Here is a tiny trained network, its code and every weight. The questions are about switching its units off for an input and a class, where a switched-off unit gives its printed mean instead of its output.

import numpy as np


def w(rows, s, z=0):
    codes = np.array(rows[::2]) - 128.0
    scale = np.full(codes.shape[1], s)
    scale[-1] = z or s
    return codes * scale


def norm(h):
    return h / np.sqrt((h * h).mean(-1, keepdims=True) + 1e-5)


def f(y):
    return np.maximum(y, 0)


def log_softmax(a):
    a = a - a.max(-1, keepdims=True)
    return a - np.log(np.exp(a).sum(-1, keepdims=True))


def net(x, mask):
    res = np.array(x, float).reshape(1, 5) / 4 @ E
    u = 0
    for l in range(3):
        y = f(norm(res) @ A[l][:, :-1].T + A[l][:, -1])
        res = res + np.where(mask[u : u + 10], y, B[l][:, -1]) @ B[l][:, :-1]
        u += 10
    return log_softmax(norm(res)[-1] @ U[:, :-1].T + U[:, -1])


A, B = {}, {}
E = w([
[130,3,130,125,173,170,45,224,83,97,114],'x0',
[101,66,98,193,193,88,162,158,185,192,161],'x1',
[184,139,155,234,136,97,82,174,156,123,102],'x2',
[174,124,87,122,142,143,158,206,179,39,125],'x3',
[171,106,122,127,149,118,192,164,69,126,59],'x4',
],0.0035)
A[0] = w([
[93,144,139,18,65,199,155,162,105,49,116,120],'L0N1',
[93,183,140,80,106,151,73,86,116,114,174,96],'L0N2',
[92,146,94,145,111,153,155,100,186,147,195,240],'L0N3',
[164,78,190,179,143,125,44,135,78,181,189,62],'L0N4',
[97,99,97,104,137,108,161,71,78,153,116,81],'L0N5',
[89,175,124,155,91,116,147,123,202,251,199,5],'L0N6',
[106,87,17,165,148,133,164,209,204,120,116,141],'L0N7',
[70,96,100,90,75,178,69,90,83,26,128,87],'L0N8',
[169,120,110,90,161,126,108,254,58,90,119,142],'L0N9',
[166,176,158,177,101,104,45,75,156,99,91,89],'L0N10',
],0.0039,0.0029)
B[0] = w([
[173,7,148,120,77,91,126,149,153,162,50,239],'L0N1',
[79,194,183,118,151,199,177,94,145,89,205,201],'L0N2',
[80,194,125,20,152,51,167,139,66,141,131,252],'L0N3',
[186,196,106,153,108,47,235,167,91,55,131,196],'L0N4',
[201,131,32,162,176,173,100,34,130,148,163,168],'L0N5',
[159,55,166,163,132,150,113,225,121,62,59,199],'L0N6',
[117,82,51,180,153,189,147,41,180,145,216,225],'L0N7',
[106,105,61,137,111,113,234,136,147,244,90,214],'L0N8',
[112,112,171,106,180,120,147,54,107,4,66,241],'L0N9',
[73,94,244,153,142,253,141,45,166,60,108,199],'L0N10',
],0.0036)
A[1] = w([
[195,87,84,115,100,255,127,151,104,105,162,157],'L1N1',
[144,203,227,157,69,176,120,121,145,146,165,101],'L1N2',
[144,140,35,159,141,79,95,203,169,205,197,13],'L1N3',
[105,233,138,101,138,121,162,108,102,158,150,118],'L1N4',
[214,174,103,79,91,150,220,84,175,123,137,119],'L1N5',
[188,123,95,126,95,106,106,196,69,100,81,5],'L1N6',
[158,58,130,90,131,169,147,152,86,57,72,190],'L1N7',
[84,156,71,3,67,157,88,54,163,157,130,157],'L1N8',
[74,198,151,92,131,143,90,116,112,106,208,32],'L1N9',
[116,91,112,147,184,129,163,173,212,87,167,114],'L1N10',
],0.0048,0.0023)
B[1] = w([
[119,98,150,216,166,75,47,124,156,122,58,185],'L1N1',
[54,111,113,107,143,119,139,45,56,81,88,198],'L1N2',
[199,153,81,51,89,221,208,196,112,129,133,157],'L1N3',
[129,106,66,162,164,199,87,130,120,71,156,208],'L1N4',
[147,174,60,105,170,143,123,149,63,21,178,224],'L1N5',
[181,144,47,74,84,103,143,122,100,183,146,154],'L1N6',
[157,101,158,138,80,75,55,175,100,100,79,253],'L1N7',
[85,115,228,104,63,195,170,122,120,139,99,237],'L1N8',
[67,201,68,43,168,116,176,67,1,60,188,167],'L1N9',
[53,102,113,216,134,147,150,141,172,146,124,209],'L1N10',
],0.0055,0.0049)
A[2] = w([
[65,166,138,132,60,175,113,99,120,81,136,129],'L2N1',
[127,66,125,117,158,33,210,98,151,130,73,143],'L2N2',
[97,87,103,195,152,115,149,253,226,110,120,175],'L2N3',
[148,34,155,112,88,174,119,38,28,211,21,217],'L2N4',
[112,70,169,208,79,116,126,21,133,150,67,137],'L2N5',
[45,61,139,82,92,186,112,143,151,55,100,138],'L2N6',
[103,72,62,54,173,99,182,101,102,235,213,113],'L2N7',
[171,59,78,121,206,76,198,108,107,211,136,7],'L2N8',
[173,79,108,219,179,74,19,175,112,128,101,134],'L2N9',
[250,148,206,10,66,1,87,165,106,120,119,61],'L2N10',
],0.0041,0.0022)
B[2] = w([
[116,84,117,115,192,154,162,121,101,150,128,200],'L2N1',
[103,105,221,94,137,165,93,81,98,120,123,177],'L2N2',
[103,156,139,166,84,189,158,210,160,174,148,217],'L2N3',
[160,147,72,154,130,97,126,205,198,198,203,253],'L2N4',
[71,68,190,189,136,103,58,176,206,134,101,197],'L2N5',
[106,173,187,141,148,99,130,101,103,186,122,224],'L2N6',
[146,180,177,69,94,102,63,15,90,112,80,172],'L2N7',
[126,118,220,40,120,92,62,64,117,161,128,155],'L2N8',
[141,155,122,99,183,57,110,64,115,35,105,214],'L2N9',
[189,112,3,103,45,167,209,103,44,60,78,174],'L2N10',
],0.0057,0.0056)
U = w([
[228,75,47,67,47,43,109,187,7,41,35,165],'0',
[21,223,121,56,197,193,195,20,21,69,208,183],'1',
[214,186,96,70,88,107,79,149,229,102,220,1],'2',
[69,39,195,254,200,51,32,197,167,57,55,178],'3',
[156,201,14,221,194,198,226,231,200,90,234,156],'4',
[28,86,207,121,67,200,171,204,160,253,168,106],'5',
[221,169,151,57,180,22,22,47,171,207,199,57],'6',
],0.008,0.0057)

Each question gives the input, the list of numbers given to net, and the class t.
The units are the neurons (one row each of A and B). Each row of codes is followed by its name. A weight is (code - 128) times the scale printed after its matrix; where a second scale follows, it is the last column's (A, B and U).
mask holds one flag per neuron, layer by layer. A switched-off neuron (its flag False) gives its mean, the last column of its row in B, instead of its output. The means were averaged over made-up inputs and are rounded, as every weight is.
A unit's drop is (log p(t) with every unit on - log p(t) with that unit switched off) / (log p(t) with every unit on - log p(t) with every unit switched off).
The circuit of an input: a set's keep is (log p(t) with only the set's units on - log p(t) with every unit switched off) / (log p(t) with every unit on - log p(t) with every unit switched off). Starting from the 12 units with the biggest drops (on a tie, the unit counted first), units are removed one at a time, each time the one whose removal leaves the highest keep (on an exact tie, the one counted first), for as long as the keep stays at least 0.8.
circuit, biggest first: the units of the circuit, biggest drop first
k most important neurons: the k neurons with the biggest drops, biggest first
top k neurons in layer l: the k neurons of layer l with the biggest drops, biggest first
drop when u is switched off: that unit's drop, to one decimal
input [-1,7,7,0,-5], class 4: circuit, biggest first : L1N3
input [1,8,-2,1,5], class 5: top 3 neurons in layer 0 : L0N10, L0N6, L0N1
input [3,-5,6,-7,-3], class 1: top 4 neurons in layer 0 : L0N1, L0N2, L0N6, L0N4
input [-8,-4,-3,4,8], class 0: circuit, biggest first : L0N1, L0N2
input [-6,8,0,-3,-3], class 5: top 3 neurons in layer 2 : L2N3, L2N9, L2N10
input [-4,4,4,-1,-8], class 1: 3 most important neurons : L0N3, L0N1, L1N9
input [7,-5,-4,5,-4], class 3: top 2 neurons in layer 1 : L1N1, L1N5
input [6,8,-4,-6,-4], class 1: top 3 neurons in layer 2 : L2N7, L2N4, L2N5
input [2,1,-8,6,-1], class 3: 3 most important neurons : L1N1, L0N1, L1N7
input [1,-8,-5,-7,7], class 0: top 3 neurons in layer 0 : L0N1, L0N7, L0N10
input [7,7,3,4,-5], class 4: 2 most important neurons : L1N3, L2N3
input [1,-5,-5,3,-4], class 5: 3 most important neurons : L1N8, L0N1, L0N8
input [6,-4,-3,-8,-1], class 5: top 2 neurons in layer 2 : L2N4, L2N9
input [7,-1,-7,0,0], class 3: circuit, biggest first : L1N1
input [4,7,4,7,-4], class 4: top 2 neurons in layer 2 : L2N3, L2N5
input [7,4,-4,-7,1], class 6: top 2 neurons in layer 1 : L1N10, L1N8
input [6,7,0,-8,-1], class 6: top 2 neurons in layer 2 : L2N7, L2N8
input [-2,-8,-7,-2,6], class 0: 2 most important neurons : L0N1, L1N5
input [-2,8,7,4,8], class 4: 2 most important neurons : L1N3, L0N7
input [-2,8,0,1,-4], class 5: top 2 neurons in layer 1 : L1N5, L1N4
input [0,1,-7,6,4], class 3: most important neuron : L0N7
input [6,-1,5,-3,8], class 0: 2 most important neurons : L2N10, L1N6
input [-3,3,4,-7,8], class 6: top 2 neurons in layer 2 : L2N8, L2N4
input [0,2,7,8,-8], class 4: drop when L1N8 is switched off : 0.1
input [6,3,2,2,-8], class 4: drop when L1N3 is switched off : 0.3
